How the states are linked:
fo: qn->gq, sm->ml, tp->jp, zf->dj, ph->mh, td->mn, pm->sb, sz->lc, dl->pp, rt->zh, mr->ph, dh->hr, gt->nl, qs->ns, dp->lg, nt->mr, tm->bc, lp->sl, ff->hh, hj->tg, lg->zr, gz->rn, tq->dh, mb->ql, dj->pn, zd->fg, sl->ms, dz->tb, bs->tc, mg->hb, cc->gt, sb->qs, mn->nb, ns->zj, zc->jm, bc->qg, hd->bz, nl->rd, gl->mg, fc->dz, zt->nr, mc->ds, jm->gl, jr->qb, tc->pz, sr->gs, jh->qn, gs->jr, cm->gh, zs->ld, jc->sd, hb->sm, fq->cm, rd->tq, gh->rj, ch->gj, lq->pm, sf->qj, qm->nm, zl->bt, tg->bs, zr->hp, pc->ft, qj->hj, cl->jf, zj->sz, gj->lf, ld->cc, nm->hm, qr->cn, hf->jh, gd->ct, bz->dp, tb->sc, rl->fd, qp->gr, ql->zt, th->lt, fz->gd, dd->sq, cd->ch, fd->bn, hm->hf, sd->lb, bt->zq, ms->fj, zb->zm, hp->ff, lf->gb, rz->rf, dn->jq, nb->zb, gq->mc, sc->cl, nr->tm, bf->rt, fm->rq, ds->zc, jf->cq, jp->zf, rf->tp, pp->bf, zq->qr, cn->cd, qd->gm, ml->fq, qb->fz, gr->th, hh->dd, bn->nt, mh->jc, bm->zd, qf->qd, fg->lq, rj->cp, lc->qp, jq->dl, lt->qq, cp->sf, gm->pc, gb->mb, zh->td, zm->rz, pz->zs, rq->qm, qq->fm, pn->lp, hr->fc, ft->bm, cq->gz, qg->rl, lb->tz, sq->dn, fj->sr, ct->zl, mm->hd, rn->qf, tz->mm
vi: qn->lf, sm->rl, tp->fm, zf->qm, ph->hr, td->sz, pm->lp, sz->gs, dl->pm, rt->ns, mr->dh, dh->sq, gt->hp, qs->ms, dp->rn, nt->tq, tm->zs, lp->hf, ff->pc, hj->lb, lg->qf, gz->mn, tq->dd, mb->tg, dj->nm, zd->zf, sl->jh, dz->dl, bs->mm, mg->bc, cc->zr, sb->sl, mn->lc, ns->fj, zc->zt, bc->ld, hd->cq, nl->ff, gl->tm, fc->jq, zt->tc, mc->mb, jm->nr, jr->zc, tc->hd, sr->mc, jh->gj, gs->ds, cm->nt, zs->dp, jc->dz, hb->qg, fq->bn, rd->hh, gh->mr, ch->cp, lq->pn, sf->jc, qm->qr, zl->sm, tg->tz, zr->qd, pc->rf, qj->sd, cl->rt, zj->sr, gj->sf, ld->lg, nm->cn, qr->cm, hf->ch, gd->mg, bz->gz, tb->pp, rl->gt, qp->qb, ql->bs, th->gd, fz->gl, dd->bm, cd->rj, fd->nl, hm->cd, sd->tb, bt->ml, ms->qn, zb->gr, hp->gm, lf->qj, rz->lt, dn->fg, nb->qp, gq->gb, sc->bf, nr->pz, bf->qs, fm->bt, ds->ql, jf->zh, jp->rq, rf->qq, pp->sb, zq->fq, cn->gh, qd->zm, ml->fd, qb->jm, gr->fz, hh->ft, bn->rd, mh->fc, bm->jp, qf->zb, fg->dj, rj->ph, lc->jr, jq->lq, lt->ct, cp->mh, gm->rz, gb->hj, zh->zj, zm->th, pz->bz, rq->zq, qq->zl, pn->hm, hr->dn, ft->tp, cq->td, qg->cc, lb->sc, sq->zd, fj->gq, ct->hb, mm->jf, rn->nb, tz->cl
zo: qn->qs, sm->qq, tp->hh, zf->sq, ph->cd, td->hd, pm->dz, sz->cq, dl->jc, rt->tz, mr->cn, dh->gh, gt->sm, qs->sc, dp->tm, nt->qr, tm->fz, lp->dl, ff->fd, hj->gq, lg->bc, gz->pz, tq->cm, mb->sr, dj->dn, zd->dh, sl->pp, dz->sf, bs->ds, mg->th, cc->hb, sb->tb, mn->bz, ns->cl, zc->lc, bc->gd, hd->zt, nl->ml, gl->gr, fc->cp, zt->jr, mc->zj, jm->qp, jr->mn, tc->zc, sr->zh, jh->sb, gs->td, cm->qm, zs->gl, jc->gj, hb->lt, fq->rq, rd->fq, gh->nm, ch->lp, lq->fc, sf->jh, qm->zd, zl->rf, tg->mc, zr->qg, pc->nl, qj->qn, cl->tg, zj->jf, gj->sl, ld->mg, nm->fg, qr->zf, hf->pm, gd->zm, bz->nr, tb->qj, rl->zl, qp->rn, ql->gs, th->qd, fz->zb, dd->nt, cd->pn, fd->bt, hm->lq, sd->lf, bt->tp, ms->bf, zb->lg, hp->rl, lf->ms, rz->hp, dn->ph, nb->dp, gq->ns, sc->hj, nr->qb, bf->lb, fm->ft, ds->sz, jf->bs, jp->dd, rf->ff, pp->sd, zq->jp, cn->dj, qd->cc, ml->fm, qb->nb, gr->qf, hh->bn, bn->zq, mh->ch, bm->tq, qf->ld, fg->hr, rj->hm, lc->gz, jq->mh, lt->gm, cp->hf, gm->gt, gb->fj, zh->mm, zm->zr, pz->jm, rq->bm, qq->pc, pn->jq, hr->rj, ft->rd, cq->tc, qg->ct, lb->gb, sq->mr, fj->rt, ct->rz, mm->ql, rn->zs, tz->mb
bu: qn->gb, sm->fd, tp->rq, zf->nm, ph->fc, td->lc, pm->sl, sz->jr, dl->sb, rt->zj, mr->hr, dh->dn, gt->ff, qs->fj, dp->qf, nt->dh, tm->ld, lp->jh, ff->ft, hj->tz, lg->qd, gz->nb, tq->sq, mb->bs, dj->hm, zd->dj, sl->qn, dz->pp, bs->hd, mg->qg, cc->hp, sb->ms, mn->qp, ns->sr, zc->nr, bc->cc, hd->gz, nl->hh, gl->bc, fc->dl, zt->pz, mc->ql, jm->tm, jr->jm, tc->bz, sr->ds, jh->lf, gs->zc, cm->mr, zs->lg, jc->tb, hb->rl, fq->nt, rd->dd, gh->ph, ch->sf, lq->lp, sf->sd, qm->cn, zl->ml, tg->mm, zr->gm, pc->tp, qj->lb, cl->zh, zj->gs, gj->qj, ld->zr, nm->cd, qr->gh, hf->gj, gd->hb, bz->rn, tb->bf, rl->nl, qp->fz, ql->tc, th->ct, fz->mg, dd->zd, cd->cp, fd->rd, hm->ch, sd->sc, bt->fq, ms->gq, zb->th, hp->pc, lf->hj, rz->qq, dn->lq, nb->gr, gq->mb, sc->rt, nr->zs, bf->ns, fm->zq, ds->zt, jf->td, jp->qm, rf->fm, pp->qs, zq->cm, cn->rj, qd->rz, ml->bn, qb->gl, gr->gd, hh->bm, bn->tq, mh->dz, bm->zf, qf->zm, fg->pn, rj->mh, lc->qb, jq->pm, lt->zl, cp->jc, gm->rf, gb->tg, zh->sz, zm->lt, pz->dp, rq->qr, qq->bt, pn->hf, hr->jq, ft->jp, cq->mn, qg->gt, lb->cl, sq->fg, fj->mc, ct->sm, mm->cq, rn->zb, tz->jf
ni: qn->sl, sm->ct, tp->pc, zf->bm, ph->gh, td->jf, pm->jq, sz->zh, dl->fc, rt->sc, mr->cm, dh->nt, gt->qg, qs->pp, dp->pz, nt->fq, tm->jm, lp->lq, ff->gt, hj->lf, lg->zs, gz->hd, tq->bn, mb->gq, dj->zd, zd->dd, sl->pm, dz->mh, bs->mb, mg->fz, cc->bc, sb->dl, mn->cq, ns->bf, zc->gs, bc->gl, hd->bs, nl->rl, gl->qb, fc->ph, zt->ds, mc->fj, jm->jr, jr->sz, tc->ql, sr->ns, jh->lp, gs->zj, cm->zq, zs->nr, jc->cp, hb->gd, fq->bt, rd->fd, gh->qr, ch->hm, lq->dn, sf->ch, qm->jp, zl->lt, tg->gb, zr->ld, pc->hp, qj->gj, cl->lb, zj->rt, gj->hf, ld->tm, nm->zf, qr->rq, hf->pn, gd->gr, bz->tc, tb->jc, rl->hb, qp->mn, ql->mc, th->zb, fz->qp, dd->rd, cd->nm, fd->sm, hm->dj, sd->sf, bt->qq, ms->sb, zb->rn, hp->cc, lf->jh, rz->qd, dn->dh, nb->gz, gq->ms, sc->sd, nr->zc, bf->tb, fm->rf, ds->sr, jf->tz, jp->ft, rf->gm, pp->dz, zq->fm, cn->qm, qd->lg, ml->zl, qb->lc, gr->nb, hh->nl, bn->ml, mh->rj, bm->hh, qf->dp, fg->sq, rj->cn, lc->td, jq->hr, lt->zm, cp->cd, gm->zr, gb->qn, zh->cl, zm->qf, pz->zt, rq->tp, qq->rz, pn->fg, hr->mr, ft->ff, cq->mm, qg->mg, lb->qj, sq->tq, fj->qs, ct->th, mm->tg, rn->bz, tz->hj

The rows follow the links: the fewer symbols apart two states are, the more alike their rows tend to be.

Each row is also shifted at random along 9 hidden directions that mean nothing.

Some states, each with a row of numbers:
hm
[-69,-19,10,-6,4,21,29,5,-22,-3,-10,32,-11,-31,23,-15,0,1,-30,8,-23,17,-56,2,26,-21,23,9,27,16,0,-5,-11,22,31,3,-22,-14,4,25,13,-21,-38,37,-1,20,7,-13,-20,-2,-16,-15,9,-2,-43,0,-29,-7,38]
ms
[-82,28,3,-23,-1,-21,38,-14,17,-47,-4,-33,-19,14,0,13,-2,-32,-30,-19,-5,65,-64,13,-23,-9,3,-6,-25,-41,-17,39,23,-45,32,-33,-13,-29,-28,38,13,31,20,21,29,-12,37,29,-13,-1,-45,32,17,16,16,-39,52,2,14]
qp
[27,22,-26,17,-5,-6,-35,0,31,17,9,-29,-6,27,-1,4,-4,22,-13,19,-7,-37,-57,-2,-34,14,-11,-17,-26,-33,-3,8,8,8,-30,-20,9,-7,8,-19,-29,10,13,-33,22,-9,-27,10,10,-7,31,3,-42,-9,29,-20,21,-5,-36]
zb
[-36,-6,3,7,10,2,-26,20,9,25,5,-14,-21,7,5,7,2,-20,25,-11,24,-13,30,-12,-17,23,20,21,-20,-13,-8,-18,-29,21,-5,10,3,7,24,-24,-2,-23,-49,-2,-11,8,8,5,23,5,10,-22,-6,12,-9,29,-33,9,-8]
lp
[-52,7,-25,-18,1,8,23,-6,-15,-39,26,30,44,5,20,1,-10,19,-4,21,-66,25,61,36,25,1,-13,24,20,27,-28,37,27,-21,5,4,-13,11,-1,21,6,64,64,-14,-4,8,-6,10,-5,0,8,9,21,-31,-9,11,40,14,8]
bn
[10,-23,11,13,2,25,-9,0,-25,16,6,52,-17,-9,2,-13,8,19,-13,11,6,-21,-70,-16,36,-4,10,11,30,31,14,-46,-21,33,-26,41,5,5,15,-18,2,-51,-21,5,-40,21,-36,-29,-4,-3,10,-38,-31,0,-16,7,-57,-25,24]
hr
[-49,-31,-10,-14,-2,16,20,25,-10,-28,13,8,16,21,6,-13,2,-9,-23,15,-30,14,-45,61,21,-20,-9,-7,7,10,11,-15,-5,67,-6,-7,3,29,3,15,8,-29,20,18,16,29,-1,-5,-22,-3,-9,-7,-4,-8,-25,11,13,-9,41]
bt
[-61,4,-14,-16,-11,7,-12,29,37,-14,12,-39,11,46,-22,6,47,-16,23,1,38,-22,26,-6,-7,-7,-30,-1,-21,-26,7,-39,0,-55,-49,30,14,-10,20,-18,22,30,-12,-31,-12,21,32,-13,-3,3,-15,-32,-11,31,79,-15,28,-2,3]
ld
[127,2,-3,14,-2,15,-18,16,32,4,-15,-24,-4,-17,-5,16,1,-9,5,-13,-30,27,55,24,-20,15,2,19,-8,-37,-16,29,-4,-11,25,-8,-7,-13,19,-10,-28,15,-49,5,7,-11,34,-4,22,2,-19,-9,33,-1,-32,17,6,35,-32]
gt
[-43,2,-3,-2,-15,11,-24,14,-23,52,-20,-15,3,-14,-11,-11,10,14,27,-16,11,-45,56,-27,-8,-3,-3,-9,12,27,27,-27,-16,8,-11,13,32,-15,28,-25,11,27,-47,-31,-12,-1,-9,-21,20,2,24,-38,-3,-17,-23,24,-7,15,-18]
fj
[67,24,29,-3,8,-17,20,-8,-37,-3,14,-31,-1,-74,24,7,10,-13,-16,18,-40,21,-115,-48,-11,4,13,-4,2,-3,-6,27,28,18,33,-28,-28,9,-11,38,-26,16,2,13,26,6,4,8,-3,-3,13,27,-12,24,9,-27,0,14,-9]
qg
[22,10,-22,-10,-11,-4,-18,27,5,15,15,-35,11,9,-20,0,11,-2,-5,-2,-21,16,11,48,-22,20,-13,-3,-12,1,-2,-2,3,19,-34,20,33,-18,16,-25,-6,64,-55,-46,-10,6,-24,2,36,0,2,-17,-3,-13,4,-10,44,28,-23]
bf
[-29,-24,28,4,15,-19,27,-9,-9,6,-15,18,-26,-25,14,-9,-19,-15,-24,4,38,16,-58,0,2,-11,31,-17,-5,2,4,-6,-13,38,33,-19,-23,0,-28,22,6,-72,-38,52,17,-4,-1,13,-21,0,-20,27,7,21,-15,-21,-44,-22,29]
zl
[-39,-19,-11,11,-12,20,-16,6,26,-13,-22,15,1,31,-27,20,1,17,-15,7,20,23,24,53,-4,-14,-16,-3,-15,-7,13,-19,-3,-4,-18,14,23,-11,19,-23,-2,-41,-13,-3,0,-16,4,-7,-3,-2,-38,-38,11,6,-5,-16,-8,-4,5]
qr
[10,35,39,-20,-17,19,28,-23,-58,-12,-27,-11,-18,-55,-11,8,26,-20,14,-57,-35,38,-29,-79,19,-21,0,20,41,19,19,9,13,-59,48,6,9,-22,5,29,18,50,28,12,-21,-6,45,-29,2,2,-22,-23,18,3,-44,23,11,19,7]
hf
[43,9,37,-5,7,5,24,-32,-69,-41,21,33,29,-49,13,19,9,3,22,12,-39,22,-14,-58,42,-7,-12,25,34,47,1,9,31,-11,19,7,-15,57,-8,32,-5,-10,121,12,-14,2,5,-7,-17,0,15,8,-1,14,1,18,-20,-1,15]
qb
[-15,-23,14,9,12,-3,-17,28,-2,24,-3,-29,-25,-4,6,6,-13,-33,6,-9,14,5,-23,21,-27,15,27,-1,-30,-17,6,-15,-33,93,17,-24,3,29,14,-9,-15,-70,-52,25,23,7,9,14,14,3,1,-6,-6,13,-44,30,-36,10,2]
rf
[43,1,-7,33,-18,35,-32,-19,23,25,-42,23,-37,27,-12,-10,-1,37,-15,-14,18,-62,-75,-43,6,-24,-8,-18,17,-19,32,-25,-19,-10,-9,-9,16,-22,13,-23,-10,-59,26,5,-2,-15,-7,-35,-18,-9,12,-32,-41,-19,-24,9,-31,-37,-5]
tc
[-123,22,-4,-25,5,-18,8,24,-13,41,-8,-56,-33,-15,19,-12,-20,-48,15,-54,-20,23,45,1,-45,25,47,14,-17,-17,-21,32,-29,29,54,-31,2,-32,8,9,17,69,-95,3,14,3,24,28,42,10,6,8,28,-27,-75,44,27,45,-12]
tz
[-46,0,-9,20,12,1,2,-35,5,-20,-8,59,28,-24,22,29,-35,49,-6,42,-13,26,97,11,4,4,5,22,-1,16,-33,47,26,-47,30,-7,-32,0,-3,11,-17,-13,40,8,8,-38,-7,22,-10,-2,-4,13,38,-6,-3,-18,-29,5,-13]
jc
[-24,-2,-15,-4,6,3,25,-24,-30,-25,18,64,26,-18,20,-3,-28,37,-36,30,-59,43,1,45,31,3,5,16,29,44,-26,37,24,6,10,11,-14,-1,-14,19,-4,28,34,-1,-12,-3,-45,11,-3,-4,3,14,16,-35,-31,-14,8,2,13]
fd
[80,-15,-15,15,-15,46,-14,22,5,0,-17,5,4,-10,2,-2,0,19,-28,5,-72,8,-32,46,8,-13,-9,7,20,-9,10,8,-7,51,13,-12,7,1,34,-3,-27,-14,-12,7,15,9,7,-28,0,-6,-4,-37,3,-30,-75,27,3,17,-4]
rd
[15,-20,-7,-15,-2,14,-2,39,2,-18,28,-12,27,11,-10,2,33,-16,10,16,-11,10,21,41,14,2,-20,13,-1,6,2,-30,-1,18,-38,36,11,20,21,-12,6,15,-23,-18,-17,34,8,-14,5,3,-11,-29,2,16,25,5,14,13,13]
dp
[-19,5,24,13,6,-2,-20,-3,-37,13,7,3,13,-56,1,40,4,14,16,28,-1,27,24,-21,-15,20,6,20,-15,26,-6,-2,14,11,4,14,1,19,26,-11,-25,-20,-19,-15,-4,-17,-10,9,22,1,5,-26,6,31,6,-12,-47,26,-22]
lc
[-150,8,-3,-11,4,-26,-16,7,-16,43,-1,-25,1,6,2,1,-15,-12,47,-19,39,-26,113,-19,-33,22,18,0,-25,18,-1,-5,-18,11,3,-6,18,3,10,-16,21,25,-31,-24,2,-11,-5,26,29,8,27,0,9,-8,-5,28,-4,19,-18]
fz
[-72,0,-40,18,4,16,-32,9,63,-5,1,6,-35,76,3,9,-24,6,-27,-3,-4,3,-27,53,-26,18,13,16,-34,-55,-27,10,-23,11,-14,-12,2,-18,18,-26,-13,-29,-12,-2,7,-4,-6,17,11,-3,-7,-17,-19,-22,-23,9,3,-11,-5]
ct
[74,27,-15,26,-20,15,-45,-42,2,-30,5,13,-4,78,-38,26,-12,35,5,-14,-13,-26,-70,-14,4,1,-48,-8,-5,-4,26,-9,18,-3,-52,-9,52,43,3,-32,-27,-40,186,-38,-7,-30,-36,-5,-1,-11,29,-13,-65,-25,9,17,22,-34,-21]
mh
[-62,-27,-31,-15,6,16,30,13,9,-62,23,47,63,3,14,16,-12,22,-29,51,-63,77,99,118,25,-5,-17,27,4,22,-37,38,31,-4,6,15,-20,10,5,19,0,29,13,2,7,6,2,15,-11,0,-38,-1,58,-15,-11,-16,29,24,21]
qq
[-14,-23,-36,17,-18,42,-32,19,19,29,-35,17,15,32,-3,-13,-19,40,10,-5,-25,-51,105,42,3,-15,-13,-5,16,6,19,-5,-25,33,1,-14,24,0,35,-28,-4,-15,0,-9,13,-8,0,-24,0,-2,20,-38,12,-56,-75,55,-1,8,-13]
lb
[35,-8,32,-2,10,-25,21,-9,-31,-21,11,-8,31,-45,4,18,4,-10,12,29,13,23,5,-11,1,-5,-7,-13,-10,21,6,5,27,16,14,-13,-16,43,-20,24,-10,-30,37,15,24,-7,7,15,-16,1,-4,32,13,40,38,-25,-15,4,4]
mg
[38,19,-19,41,-7,33,-40,-39,23,17,-36,47,-40,29,1,7,-36,46,-7,-29,-21,-29,6,-29,1,7,10,21,16,-19,-7,25,-17,-32,17,-13,7,-23,16,-26,-23,-29,50,1,-15,-36,-13,-11,9,-5,19,-21,-15,-49,-70,40,-28,-17,-27]
nm
[-75,1,-47,-15,-20,12,14,6,59,-17,-24,2,12,60,-9,-24,5,23,-28,0,6,-18,36,48,2,-33,-25,-25,2,-26,1,8,7,-65,-15,-3,4,-57,-7,3,29,53,-9,-11,12,-1,15,-10,-25,-2,-25,0,16,-28,24,-29,62,-14,10]

From each start, follow one symbol. Which state do you reach?
Answers are names.
---
[-50,-57,-40,-7,-1,11,-3,38,7,34,11,41,8,62,2,-59,-21,15,-17,8,10,-56,22,90,31,-7,4,-22,22,36,18,-48,-46,103,-49,23,25,11,1,-30,28,-27,-50,-5,-16,40,-62,-15,-4,-1,26,-10,-19,-55,-42,34,-2,-27,37]
vi qr
---
[-31,10,-11,-18,-8,10,-16,26,21,-7,24,-45,-4,65,-13,-13,46,-32,44,-25,29,-65,-18,-46,5,-4,-26,1,-6,-26,17,-51,-17,-24,-53,17,19,20,16,-17,27,21,43,-29,-18,39,28,-20,-6,3,23,-23,-47,14,59,31,29,-17,9]
bu bm
---
[-62,18,-15,10,-3,9,17,-43,28,-46,-34,27,-4,24,9,21,-41,23,-27,-7,-29,41,24,20,-7,-19,-2,3,-6,-27,-19,64,22,-56,56,-51,-21,-18,-17,30,-6,-10,89,31,38,-43,31,22,-26,-4,-29,25,33,-25,-39,-7,23,-7,0]
zo hj
---
[-31,-30,-4,-7,14,-8,20,8,5,-9,26,41,25,0,13,-17,9,10,-8,44,29,-13,13,21,32,-6,-1,-3,10,25,-9,-25,3,-2,-31,35,-22,7,-14,4,18,-13,-23,4,-19,25,-23,-1,-21,1,-1,10,1,17,55,-31,-21,-22,30]
vi mh
---
[-49,-16,-16,21,16,-8,-2,-15,31,11,-4,44,-14,16,27,-12,-33,29,-31,34,25,-25,-24,12,-1,1,24,-8,-9,-12,-20,10,-10,9,4,-15,-32,-13,-16,2,-6,-50,-17,22,12,-8,-30,17,-19,-3,10,23,-10,-8,8,-23,-36,-31,8]
bu zj
---
[73,10,23,-3,-12,23,15,-13,-32,0,-23,6,-26,-22,-6,-14,10,-11,-3,-46,-28,2,-65,-45,26,-20,3,4,42,8,24,-5,-8,-5,28,-1,8,-10,-2,14,8,4,22,21,-16,6,19,-33,-7,-1,-6,-13,-5,-14,-55,31,-2,-5,15]
bu mr
---
[13,-38,-36,0,14,-2,14,16,45,0,22,39,-5,60,21,-51,-23,6,-37,22,7,-40,-40,65,25,-3,11,-16,10,-11,-13,-10,-26,50,-29,2,-21,1,-25,-2,12,-27,-19,18,-1,35,-38,3,-23,-3,15,32,-21,-32,3,0,6,-41,33]
bu sl
---
[-42,9,-15,-22,-14,-15,-20,32,8,10,21,-59,17,38,-33,2,34,-19,24,-5,29,-15,21,21,-25,9,-29,-19,-29,-2,19,-38,2,3,-61,24,45,0,15,-30,15,51,-25,-54,-8,14,-8,1,24,2,4,-21,-20,14,61,-13,47,13,-13]
ni zr
---
[-38,2,-31,18,-19,17,-31,-6,11,39,-20,29,-3,17,-15,-10,-6,61,-29,18,8,-38,-13,16,-3,-6,-10,-18,10,17,15,-19,-3,-7,-39,23,29,-46,19,-35,-4,11,-41,-39,-15,-14,-55,-18,9,-7,13,-37,-22,-31,-2,-28,-5,-13,-17]
zo zl
---
[-56,0,2,-2,9,-9,15,-9,-5,-22,4,3,15,-5,17,14,-17,-1,-4,16,-11,23,14,11,-7,-3,4,1,-13,-2,-12,25,14,8,26,-29,-18,20,-10,22,-6,-17,40,17,28,-11,11,22,-13,0,-2,22,14,5,-4,-4,1,4,6]
zo fj
---
[121,-1,-24,-3,-19,8,-3,5,17,-2,5,-14,11,50,-15,-40,12,12,-11,-7,-15,-67,-74,7,19,-23,-39,-42,24,-7,34,-19,2,22,-42,-12,22,11,-16,-4,2,14,67,-18,9,21,-22,-29,-23,-7,30,16,-46,-33,17,7,53,-30,4]
fo dn
---
[8,-7,-21,1,-17,27,-22,32,46,17,-26,-43,-16,51,-12,-17,17,-15,17,-32,13,-57,17,-1,-13,-19,-15,-14,-6,-45,25,-25,-30,2,-9,-18,16,-9,23,-17,9,-7,-16,1,17,13,42,-25,-8,2,2,-26,-11,-14,-17,39,21,-4,-2]
fo ft
---
[71,35,11,10,-16,6,-9,-30,12,-54,-11,-12,-16,11,-45,53,11,1,-28,-17,-14,89,-68,17,-16,1,-28,9,-22,-28,-1,21,36,-61,-6,9,27,-20,0,-5,-25,4,53,-12,-7,-39,14,4,11,-6,-58,-17,3,25,19,-46,31,8,-18]
zo lt
---
[43,8,13,-1,6,-6,-30,23,-17,19,28,-48,5,-6,-4,12,22,-32,55,-11,7,-29,24,-42,-16,28,-3,15,-16,-3,4,-23,-11,27,-21,7,13,45,23,-20,-9,5,8,-25,-9,17,11,0,26,5,35,-13,-24,21,20,41,-8,20,-22]
zo ld
---
[72,-22,13,2,3,-3,-21,25,0,12,4,-22,13,0,-20,12,7,-28,45,-16,24,3,103,21,-8,18,-5,10,-14,6,8,-22,-19,31,-12,16,19,34,14,-27,-4,-20,-26,-6,-12,1,16,-1,25,8,-4,-11,21,15,-6,38,-14,23,-12]
bu lt
---
[-89,-4,42,5,17,-12,-8,-13,-23,-44,22,26,-6,-18,-26,74,14,-20,8,18,52,107,14,11,-6,26,7,45,-43,15,-20,-24,14,-30,-18,58,9,19,13,-18,-6,-62,-11,0,-39,-22,5,27,22,5,-63,-37,19,80,51,-43,-61,10,10]
vi qf
---
[98,8,-23,-13,-12,21,3,30,42,-33,16,-39,-10,45,-12,-13,29,-28,-25,-18,-44,12,-90,38,3,-6,-22,2,2,-50,-2,0,0,-3,-23,2,7,-12,4,3,-3,40,4,-5,1,32,24,-19,-4,-4,-19,-7,-19,-7,7,3,64,1,8]
fo qr
